Each row is followed by its class number.
[ 236  244  287  262 -286 -278   20  182   62  149 -404   18  162   52
  -11  -78  105 -717 -199  114  385    4    3  177 -162 -109 -136  -83
 -121 -132  103  -80 -434] : 9
[ 349 -301   39  240  146   38 -491  200  232  -79  271 -701  153 -171
  406  136  591 -161   87 -137  351 -129 -236 -502  -11 -130  110 -231
 -205  216   34  112  376] : 3
[ -42  -89  488 -320 -124 -105  135   -8 -431 -407 -110  225  337 -374
  -68  173 -186 -576  -54 -247  455   59  -99 -203 -143   13   88   18
 -165 -221  325 -486  169] : 10
[ 106  308  467   12 -149 -172  139    0  -61 -304 -287  204    3  -73
  -30 -142 -167 -707 -302  140  121    8   64   81  -43 -310  -84 -116
  -18 -178   86 -259 -339] : 8
[  97  296  397   52 -197 -202  150   48    3 -189 -238  171   84  -32
  -78 -173 -119 -737 -355  112  230   97   35  128  -82 -233 -114 -101
  -34 -149  145 -232 -310] : 1
[ 254 -281   68   41  196   -9 -457  113  105 -212  -71 -647  161  -64
  365  195  722 -195  -18 -110  362  -83 -262 -704 -293 -267  388 -274
 -220  117 -104  -85  322] : 7
[ 187   10  310    8 -171  -77 -157  245 -222 -277 -414  -61  275  -11
 -122   68  156 -645 -408  165  293   26  165  169   43  -16  143  -89
    7   38  -42 -221 -139] : 0
[ -69  -54  522 -371 -109 -156  226  152 -480 -407 -180  273  368 -394
   -2   89 -313 -511  -72  -78  431  -84  -11 -348  -23    7  208    1
 -147 -336  209 -480   -9] : 6
[ 180  309  289  114 -251 -225   42  159  148   86 -379  130   47   49
   48  -99   29 -627 -171  158  311  -46  -29  176 -109 -136 -111 -125
  -88 -110   57  -46 -629] : 2
[ 413 -253  -18  141  175  151 -518  145  345  -44  283 -738   66 -172
  425  149  613 -105  116 -127  318 -147 -229 -453  107 -221  132 -162
  -84  200   -7  177  303] : 1
[ -54  -52  505 -118 -174 -143  114   57 -398 -284  -61   27  418 -354
 -124  130 -111 -606  -31 -197  474   32    6 -133  -72    4   96  178
  -92  -77  153 -502  305] : 4
[ 364 -268   21   78  181   98 -480  159  137 -113  290 -712  103  -52
  392  216  694 -123   81 -167  287 -110 -229 -468  -62 -223  154 -209
 -196  251   -8  102  378] : 10
[ 127  316  447   34 -204 -189  172   17  -41 -254 -247  196   73  -35
  -55 -148 -167 -705 -337  183  172   45   85  122  -43 -221  -32 -162
  -18 -156  104 -242 -350] : 1
[ -37 -192  481 -167  -65 -127  149  114 -336 -248   52   81  459 -438
  -65   63 -218 -652 -110 -183  611   44   67 -250   80  158   54  137
 -156 -177  292 -440  294] : 0
[ -37  -95  488  -76 -189 -159  131   92 -384 -310  -36   22  455 -416
 -145  216 -104 -594  -11 -131  479   13  -15 -125  -42   51  160  232
  -78 -104  251 -502  303] : 3
[ 137 -323  157  152  361   38 -467  -96   44 -387   69 -642   49  -72
  422  247  708 -187  109 -126  245 -165 -138 -318 -234 -377   95 -244
 -316  116   17   -8  305] : 8
[ 148   18  314   23 -136  -45 -157  241 -213 -230 -400  -33  244  -11
 -143  112  189 -670 -350  103  350   55  146  256   19    9   36  -60
   21  132  -68 -275 -123] : 5
[ 223  113  297  258 -382 -129  -75  209  126  -64 -324   12  186   12
   48  -29   95 -877 -346   12  294  131  107   42  -45  -69   60 -103
  -58 -188  233 -111 -217] : 4
[ 354 -335   34   74  172  117 -484  192  108 -198  223 -734  176  -83
  419  252  705 -204   61 -172  333 -130 -187 -535  -21 -222  222 -191
 -165  186  -20   78  479] : 4
[ -67 -136  443 -263 -172 -156  178   88 -427 -283  -97  156  428 -404
 -120  134 -193 -552  -55 -235  531   42  -48 -267  -78  105  165   28
 -155 -262  367 -427  177] : 4
[ 152  243  418   92 -198 -132  168   -1   12 -210 -232  136  115  -47
  -69 -124 -124 -762 -333  124  191   37   93  105  -24 -225  -40  -91
  -32 -145  209 -231 -233] : 9
[ 101  274  395   56 -141 -157  134   23  132 -175 -239  221   -2  -78
  -21 -166 -152 -672 -334  163  170   38  104   68   28 -240  -24 -158
   -1 -124  180 -172 -353] : 3
[ 106  285  444   14 -241 -228  163   -8  -23 -255 -293  228   50  -18
  -37 -104 -155 -714 -313  153  153   23  102   97  -73 -215  -52 -181
  -94 -195  170 -201 -340] : 9
[ 180  258  295  137 -213 -184   69  173   98   59 -341   95   88   63
   51 -151   92 -687 -185  146  348  -11  -74  130 -145 -208 -140  -60
  -41  -70  133 -175 -508] : 6
[ 355 -268   16  182  216  104 -464  181  237  -92  275 -704  117 -144
  416  185  631 -134   72 -163  361  -87 -268 -478  -33 -195  154 -221
 -181  242  -11   98  329] : 6
[ -52 -128  496 -146  -75 -114  107   74 -372 -231    3   44  473 -486
  -57   87 -144 -619  -34 -224  619   33  -36 -261   19  165   65  109
 -150 -173  259 -438  314] : 9
[  90 -295  103  149  275  -27 -447  -86  110 -304   92 -609   21  -81
  365  265  708 -157  108 -164  315  -91 -153 -238 -318 -376  -29 -278
 -346  140  -14   11  294] : 2
[ 165 -386   72  239  415   24 -493  -88   51 -239   87 -719   14   26
  433  249  739 -183  135 -176  298 -159 -184 -257 -306 -372    9 -188
 -303  224   24   -3  266] : 4
[ 333 -271   28  133  226  111 -569  125  197  -51  264 -737   91 -179
  424  228  731  -49  165 -125  324 -159 -271 -429   28 -237  217 -170
 -167  214   57  127  308] : 3
[ 112  245  418  105 -156 -135   96  -19   11 -241 -247  132   44  -71
  -61 -119  -99 -749 -308   99  188   62   65  134  -63 -214 -106 -119
  -22 -116  136 -240 -266] : 8
[ 145  193  289  325 -428 -200   37  260  207    2 -352   12  211  -77
   12  -16  -24 -885 -312    6  331  102   69   77  -22  -75  -37  -45
  -58 -238  194  -91 -240] : 9
[ 168 -275  127  161  300   23 -420 -188  194 -391   68 -608   12  -31
  432  206  733 -123  161  -99  186 -177 -124 -240 -303 -383  102 -294
 -318  130  -16  105  184] : 0
[ -22  -84  508 -124 -128 -159  168   97 -430 -367  -50   35  405 -425
 -128  228 -247 -669  -75 -206  484  -31  -18 -145  -25   56   56  181
  -52  -42  230 -406  324] : 2
[  93  323  383   52 -162 -172  129    2   21 -179 -221  192   11 -112
  -25 -148 -158 -698 -291  102  179   56  -45  128 -114 -312 -114  -94
    9 -199  193 -205 -337] : 0
[ -19 -185  515 -111  -67  -90   66   40 -350 -210   36   49  489 -512
  -65   69 -228 -601  -42 -206  613   24   19 -239   76  176   97  123
 -163 -161  294 -482  352] : 0
[ 198  318  311  176 -217 -207   30  117  209  101 -342  125   38  -12
   31 -135   -2 -638 -125  179  292  -41  -57  208  -84 -163 -127  -75
  -35 -120   99 -143 -591] : 10
[-107 -116  488 -243 -139 -133  121   14 -464 -387 -102  171  398 -455
 -147  226 -180 -609  -47 -277  528   85 -117 -181  -95  140   63  112
 -178 -206  354 -494  226] : 8
[ -91  -37  487 -102 -226 -169  190   45 -347 -337  -94   84  405 -361
 -104  180 -154 -636  -31 -198  449   37   -1 -166 -131   28   73  126
 -131 -186  165 -500  261] : 7
[ 389 -305  104   32   52  163 -602 -116   82 -379  141 -558  -16   48
  598  217  797 -141  205 -159   67 -152 -175 -419 -151 -329  124 -202
 -261   72   70   92  366] : 5
[ -64  -86  476 -139 -164 -195  226  116 -420 -361  -37   34  423 -406
 -176  230 -183 -606  -59 -150  511    5  -28 -174  -70   69   78  220
  -88  -71  202 -519  279] : 6
[ 335 -381   51  200  206  110 -471  151  230 -127  197 -777  207 -104
  428  217  690 -186  108 -126  360 -174 -149 -473    5 -224  263 -189
 -169  249   44  102  441] : 0
[ 335 -330  101  -13   61  119 -579  -92  -19 -423  116 -586   59   53
  544  341  899 -185  186 -159  169  -84 -223 -408 -249 -375  148 -220
 -276   57   52   19  493] : 2
[ -63  -63  529 -283 -144 -192  123  151 -479 -325 -149  171  375 -364
   15   71 -219 -490  -58 -119  440  -40  -43 -311   -9   22  239   51
 -198 -264  235 -477    2] : 5
[ 124  170  290  229 -390 -188   36  236   80  -98 -324   44  201  -83
   13  -10  -46 -813 -335   26  334   97   40   92  -47 -110  -37  -25
  -48 -229  234 -150 -267] : 1
[ 166  234  472   57 -211 -145  120   -2  -17 -296 -312  211   67  -34
   -1 -182 -168 -751 -344  178  117   -5  148   61   -4 -223   17 -119
   -6 -154  192 -230 -311] : 6
[  91 -326   75  179  354   50 -431  -67  131 -269  121 -622   49  -79
  355  249  688  -69  164 -131  252 -151 -152 -221 -233 -325   73 -215
 -278  190   21   -9  246] : 7
[ 120 -317   87  104  322   53 -505 -115   81 -278   70 -646  -22   16
  429  252  796  -80  151 -161  215 -121 -188 -302 -280 -403  107 -230
 -315  198   18   14  226] : 9
[ 165   47  225  -60 -166 -107 -128  264 -167 -223 -407  -65  194  -15
 -175  134  163 -586 -389  150  280   59  152  230   34  -89  118   23
   98   34  -56 -199 -131] : 10
[-105 -110  438 -338 -131 -130  197   57 -476 -357  -92  175  394 -360
 -113  157 -160 -576  -73 -223  539   54 -141 -242 -125   91  120   31
 -112 -168  366 -477  180] : 4
[-153 -108  462 -252 -158 -136  180   43 -409 -311  -78  158  465 -402
 -111  165 -146 -567  -16 -227  557   85 -116 -163 -117  139  152   71
 -133 -177  363 -474  254] : 6
[ 364 -174   91  130  180   70 -495   52  166 -189   24 -533   57   13
  425  132  670 -146   55  -75  164 -137 -265 -636 -275 -236  228 -368
 -298  137 -130   20  216] : 9
[ -94 -101  499 -178 -159 -141  181   39 -478 -296  -96  157  422 -404
 -100  213 -196 -603  -23 -259  571   85  -69 -154 -106  121  104  107
 -154 -158  316 -497  207] : 8
[ 304 -224  170  156  195  -27 -456   23  174 -288  -77 -591  121  -32
  409  114  665 -155   55  -36  189 -156 -168 -620 -313 -324  402 -369
 -270  115 -136   -7  254] : 6
[ 148 -323  145  201  317   36 -512 -119   54 -286   84 -670   76    2
  464  203  735 -155  151 -143  274 -162 -180 -275 -286 -370   58 -234
 -353  180   32  -29  279] : 1
[ 297 -210  107   22  195  -39 -424   52  171 -229  -29 -559   92   11
  409  151  622 -158  -14  -46  284 -118 -242 -635 -300 -345  326 -344
 -306  120 -122  -28  223] : 2
[ 342 -273  152   67  250  105 -568  -15  133 -291  -49 -638   74  -33
  433  109  725 -179   39 -124  232 -127 -242 -615 -237 -369  281 -342
 -247  200 -154  -72  302] : 9
[ 344 -345  147   61   56  121 -579  -27   12 -344  143 -608  103  -19
  518  299  809 -235  163 -194  250 -114 -116 -410 -164 -213  140 -182
 -271  159    7   27  459] : 5
[ 357 -297  114   84   19   97 -617  -41   96 -331  131 -615  109  -17
  528  302  827 -207  207 -199  232 -112 -172 -332 -193 -256   90 -202
 -284  105  -16   68  444] : 7
[ 344 -325   97   63   17  105 -576  -18   37 -278  126 -617  151    8
  520  317  819 -172  201 -202  223  -93 -151 -400 -151 -206  206 -156
 -277   82   15   62  498] : 10
[ 365 -326  149   80    7   96 -554  -81   70 -368  136 -630  160  -27
  526  280  848 -201  223 -146  200 -150 -125 -391 -203 -265  248 -215
 -266   58   56  100  460] : 3
[ -65  -79  526 -133 -113 -155  169  110 -447 -359  -69   33  417 -410
 -149  141 -158 -566  -27 -129  422  -67   -3 -215  -31   -7  147  143
  -49  -73  269 -461  252] : 1
[ -95  -40  541 -318 -116 -173  180  123 -457 -417 -152  234  384 -376
  -15  121 -225 -520    1 -116  415 -100  -31 -301  -72    6  136   -5
 -204 -311  208 -451   29] : 1
[ -29 -103  465  -64 -201 -211  110   72 -378 -294  -50  -18  407 -390
 -117  250  -97 -643  -11 -211  494   40  -33 -138  -59   83   83  234
  -79  -81  244 -401  354] : 0
[ 417 -266   70  180  150  106 -495  167  253  -66  303 -745  191 -156
  432  151  678 -188   91 -145  385 -138 -192 -481   -5 -226  209 -182
 -192  191   76  146  351] : 1
[ -66 -123  499 -235 -157 -134  219   12 -400 -359  -85  235  379 -355
 -104  166 -212 -661  -31 -197  505   51  -52 -203 -147  103   62   18
 -141 -185  329 -515  189] : 3
[ -33 -157  503 -200    1  -55  105  113 -400 -262   21   74  480 -507
  -64   58 -208 -616  -78 -250  614   15  -37 -272   48  135   89  150
 -129 -145  273 -477  309] : 5
[ -76  -86  472 -174 -161 -170  109   60 -413 -352  -65   28  417 -397
 -162  219  -82 -569  -22 -208  467   40  -32 -106  -75   39   92  225
 -108 -112  214 -452  325] : 6
[  98  117  319  335 -416 -199   30  189  189  -52 -331   35  254  -99
   16  -75  -64 -847 -324   27  324  107  127   97   -5  -46   30  -67
  -72 -233  277 -126 -176] : 3
[ 171   35  309  -25 -177  -86  -36  266 -226 -323 -454   23  268   33
 -156   59  105 -719 -463  187  279   46  202  141   -6   19  147 -170
   38    3  -50 -236 -145] : 5
[ -20 -137  520 -250  -92 -106  116  136 -409 -209   39  123  484 -458
  -76   54 -207 -648  -90 -183  634   28   31 -252   71  184  114  137
 -138 -174  353 -432  252] : 8
[  97 -338  118  254  355    9 -423 -109  177 -230  118 -678    9  -71
  401  203  707 -153  199 -111  277 -175 -134 -217 -249 -401   25 -175
 -278  171   78  -11  213] : 6
[ -65  -29  550 -327 -131 -155  151  114 -516 -358 -146  211  369 -371
   22  145 -191 -500    3 -121  438  -79  -34 -266  -11    6  182   18
 -210 -306  200 -479   19] : 5
[ -20  -84  523 -212 -225 -151  174   39 -389 -346 -100  221  413 -404
  -94  130 -248 -631  -54 -197  521   35  -53 -204 -104  115   68    6
 -160 -164  322 -458  197] : 2
